Each row has a name. After each piece below comes the name of the row it's from, unless a question asks for something else. Each question is about the rows just above it. Places in a row count from 0.

[-31  -3 -56 -40  62] = (169)
[-22 -10  30  69 102] = (31)
[87 23 15 87 87] = (163)
[ -39   10 -117   94  -67] = (15)
[ 84 -38  54  17  53] = (170)
[-39  10 -66  94 -67] = (179)
[ 55  26  15  -5 -27] = (27)
[ -9 -32  -9  -9 -32] = (129)
[-42  49 -50  35  48] = (72)
Every place of [87] in (163):	0 3 4
At which places does (129) hold [-9]?	0 2 3
Number of entries in [ 84 -38  54  17  53]:	5

[-38  41 -38 -12  13  25  36  46 -80  32 -42 -26  32  32  -4] = (22)
[ 48   9 -58 -13 -46 -17   2  52 -78  37 -76  46  44 -41 -31] = (23)
[-39 -38 -26  31 119   2 -33  -9 -45  33  46  20 -65  78 -43] = (57)
Which row holds [ 48   9 -58 -13 -46 -17   2  52 -78  37 -76  46  44 -41 -31]?	(23)
Every place of [32] in (22):	9 12 13
How many entries does [ 48   9 -58 -13 -46 -17   2  52 -78  37] have?	10

[ 57  -1 -29  76 -25 -89 -42   9 -89 -31] -> (135)
[-54  72 -34  42 -21  34  53 -38 -18 -21] -> (158)
[  3   7 -83  28 -39   1 -56  17  28 -24] -> (89)
[100 -51 -30  -6 -46  74 -84 -44 -17  43] -> (139)
[ 75 -74  12 -64  36  29 -26 -55  16  62] -> (191)
[ 59   8  14  42   8 -21  39 -88 -72 -39] -> (70)
[-96  43   3  -3 -13 -71  28  40   9 -78] -> (56)
[ 57 -26  60 -94  30 -16 -36  73  38  10] -> (144)
[ 57  -1 -29  76 -25  -7 -42   9 -89 -31] -> (59)
[-92  -1  93 -16  83  18  72  99  -1  18] -> (112)
[ 17  23 -95  17 -95 -19 -95 -95 -79   0] -> (21)
[-61 -21  33 -47  51 -45  -7  43  63  -1] -> (152)
At which places does (21) hold [-95]?	2 4 6 7
Shared by (139) and (152):	[43]
Count the entries of [-61 -21  33 -47  51 -45  -7]:	7
Number of entries in [  3   7 -83  28 -39   1 -56  17  28 -24]:	10
At which places does (112) hold [-1]?	1 8
Number of entries in [-61 -21  33 -47  51 -45  -7  43]:	8
The one value in (135) and (112):	[-1]

[-48  -3  10  28 -21  32 -21   5] -> (38)
[-48  -3  57  58 -21  32 -21  35] -> (65)
[-63  38 -52 -63 -46 -46 -46 -22] -> (126)
[-53 -37  19 -21 -21 -62   1  51] -> (71)
[-56 -57  -6  29 -10  21 -15  58] -> (45)
[-22 -22  25 -17 -14  25 -23  70] -> (155)
The one value in (45) and (65):	[58]
Count the entries of [-22 -22  25 -17 -14  25]:	6
Every place of [-63] in (126):	0 3
The one value in (38) and (71):	[-21]
Row and place of [-56] in the named rows:	(45), 0
Which value is in both (65) and (71)?	[-21]
Where in the named rows is [29]?	(45), 3

[-29 -91   7 -91  93]  (69)
[ 27 -27  92  13 -28]  (51)
[ -8 -34  10 -26  28]  (60)
[-29 -91  21 -28  93]  (120)
[-29 -29  21  52  93]  (103)
The one value in (51) and (120):	[-28]
Every place of [93] in (69):	4

[122 -12  10 -26] -> (157)
[-30  49  39  18] -> (151)
[16 16 87 39] -> (192)
[ 16 -72 -73 -16] -> (207)
[ -3   6 -60   6] -> (159)
[-73  26 -59 -43] -> (130)
[ 93  27 -20 -17] -> (49)
[ -4 -48  35  43] -> (63)
[-15 -69  41  10] -> (212)
[101  17 -15  73] -> (42)
[-23   8  84  42] -> (198)
[-23   8  84 -36] -> (94)
[-16] is at row and place	(207), 3
Which value is in both (130) and (207)?	[-73]

[  73   66   -1  -22   46   70   -3  -61  -11  109  -74  111  -30   39
   20  -75  -56   24  -33  -76  -38  -37  -22   26   37  -27   86 -112
   37    7   93  -21   11  -29   85   34  -31   22   42    5 -113   64
   -2   13] -> (11)
[  71   62   -1  -17   46   70   -3  -58  -11  109  -74  110  -30   39
   15  -73  -48   24  -33  -76  -38  -37  -22   26   37  -23   79 -112
   36    7   93  -22   11  -22   85   34  -31   22   42    5 -111   64
   -2   11] -> (101)
[  73   66   -1  -21   46   70   -3  -61   93  109  -74  111  -30   70
   19  -75  -53   24  -33  -76  -38  -37  -22   26   37  -27   84 -112
   37    7   93  -21   11  -26   85   34  -31   22   42    5 -113   64
   -2   13] -> (84)
[  68   58    0  -12   46   70   -3  -54  -11  109  -74  109  -30   39
   11  -70  -41   24  -33  -74  -36  -37  109  -28   36  -28   74 -112
   36    7   93  -23   11  -28   85   34  -31   22   42    5 -108   64
   -2  109] -> (105)
[  73   66   -1  -22   46   70   -3  -61  -11  109  -29  112  -30   39
   22  -75  -56   24  -33  -76  -38  -37  -22   26   37  -27   87 -112
   38    7   93  -21   11  -31   85   34  -31   22   42    7 -113   64
   -2   13] -> (110)
[  73   69   -1  -22   46   70    0  -62  -11  109  -69  114  -30   41
   26  -76  -56   27  -32  -76  -38  -37  -22   26   37  -25   90 -112
   42   10   93  -20   11  -36   85   34  -31   22   43   13 -113   64
    1   14] -> (156)
[  73   66   -1  -22   46   70   -3  -61  -11  109  -74  111  -30   39
   20  -75  -56   24  -33  -76  -38  -37  -22   26   37  -36   86 -112
   37    7   93  -21   11  -29   85   34  -31   22   42    5 -113   64
   -2   13] -> (99)
[  73   71   -2  -23   46   70    4  -65  -11  109  -63  114  -27   42
   31  -77  -57   30   71  -76  -38  -37  -22   26   37  -22   93 -111
   48   14   93  -17   12  -41   84   34  -31   22   44   19 -113   64
    4   16] -> (46)
How many entries does [ 73  69  -1 -22  46  70   0 -62 -11 109 -69 114 -30  41  26 -76 -56  27
 -32 -76 -38 -37 -22  26  37 -25  90] have?	27
Places of [70] in row (84):	5 13
asked: [  73   69   -1  -22   46   70    0  -62  -11  109  -69  114  -30   41
   26  -76  -56   27  -32  -76  -38  -37  -22   26   37  -25   90 -112
   42   10   93  -20   11  -36   85   34  -31   22   43   13 -113   64
    1   14]	(156)
Where do [  71   62   -1  -17   46   70   -3  -58  -11  109  -74  110  -30   39
   15  -73  -48   24  -33  -76  -38  -37  -22   26   37  -23   79 -112
   36    7   93  -22   11  -22   85   34  -31   22   42    5 -111   64
   -2   11] appear?	(101)
At which places does (105) hold [-28]?	23 25 33

[-21  68 -21 -21   6  68] -> (17)
[  8  -1  38   8  14 -10] -> (30)
[ 39  67  39  39  39 -26] -> (4)
[  5  15 -12 -14 -31  -9] -> (137)
[ -1  35 -12 -13 -10  15] -> (73)
[ 33 -89   9  19  42 -32] -> (29)
Every place of [68] in (17):	1 5
Which row holds [-21  68 -21 -21   6  68]?	(17)
At which places does (4) hold [39]?	0 2 3 4
Where in the named rows is [5]?	(137), 0
Number of entries in [ 8 -1 38  8]:	4

[ 20 -48  -6  34  15  31 -11   4 -18  36 -13 -24  86  31 -31 -23 -28 -34
  -9 -19  92  16 -14  55   2   5  40 -37 -41  40   0  -9] : (95)
[  12   96  -10    8  -15  -35   10   -6   54   35   26  -12 -113  -25
   40  -18    2  -42  -45  -27   85   13  -93  -53   -2   38    6   19
   22   29   21  -22] : (87)
[  -4  -62   -6   22  -30   15  -43  -46    1   -6   28 -105   20    0
  -11  -25   49  -54   -8   90  -66    6  -21   -4    4    6    2   17
  -15   21  -18   -2] : (116)
[  8  18  -5   5 -33   9  71  50 -37 -38  -2  77 -78  34  84  30 -10 -30
 -18 -19  27  31 105   8   2 -14 -13  28  62  18  -7  35] : (35)
[ -3 -92 -43   9  -7   1 -57 -30 -63 -33   6 -47 -36   8  22  46   2  -4
 -22  49  -8 -43  49  39 -14  40   8 -16  36  28  -9  10] : (131)
[  -4  -62   -6   22  -30   15  -43  -46    1   -6   28 -105   20    0
  -11  -25   49  -54   -8   90  -66    6  -21   -4    4    6    2   17
  -15  -31  -18  -27] : (124)
[62] is at row and place	(35), 28
asked: [  8  18  -5   5 -33   9  71  50 -37 -38  -2  77 -78  34  84  30 -10 -30
 -18 -19  27  31 105   8   2 -14 -13  28  62  18  -7  35]	(35)

[-11 -19 -29 -26  42  87  30  14  59  52 -64   8  29  -6  35  52 -41  -7
 -64   5 -12   1 -44] : (115)
[  3  22  12 -11 -39 -65 -36   0 -55  39  59  17 -26 -18 -41 -54  12  16
  84 -49  31   2  31] : (149)
[-11 -26 -20  16  53  84  30  -5  49 -46 -68 -30  27  23  45  60 -15 -31
 -77  34 -52 -15 -48] : (14)
[  1  41   2 -46 -38 -24 -39 -24  21   9  44  41  -5 -54 -61 -41   3  29
  94 -57  51  12  19] : (54)
[ 21 -41  14  81  -7 -52  38  88  -9  35   5 -25  -8  98  42  14  56 -36
 -54  59 -88 -59  23] : (37)
[ 53 -26 -20 -57  53  84  30  -7  49 -46 -68 -30  27  23  45  60 -15 -31
 -77  34 -52 -15 -48] : (166)
[ -37  -37  -19   47   13   50   44   15   26  -16  -57  -32    7  -57
  -37   54    7  -25 -101   53  -81  -37  -23] : (82)
[  1  41   2 -46 -38 -24 -39 -24 -40   9  44  41  -5 -54 -61 -41   3  29
  94 -36  51  12  19] : (142)
Every place of [-37] in (82):	0 1 14 21
asked: [  3  22  12 -11 -39 -65 -36   0 -55  39  59  17 -26 -18 -41 -54  12  16
  84 -49  31   2  31]	(149)
Which row holds [ 21 -41  14  81  -7 -52  38  88  -9  35   5 -25  -8  98  42  14  56 -36
 -54  59 -88 -59  23]?	(37)
Number of entries in [  1  41   2 -46 -38 -24 -39 -24 -40   9]:	10
Shared by (82) and (37):	[-25]

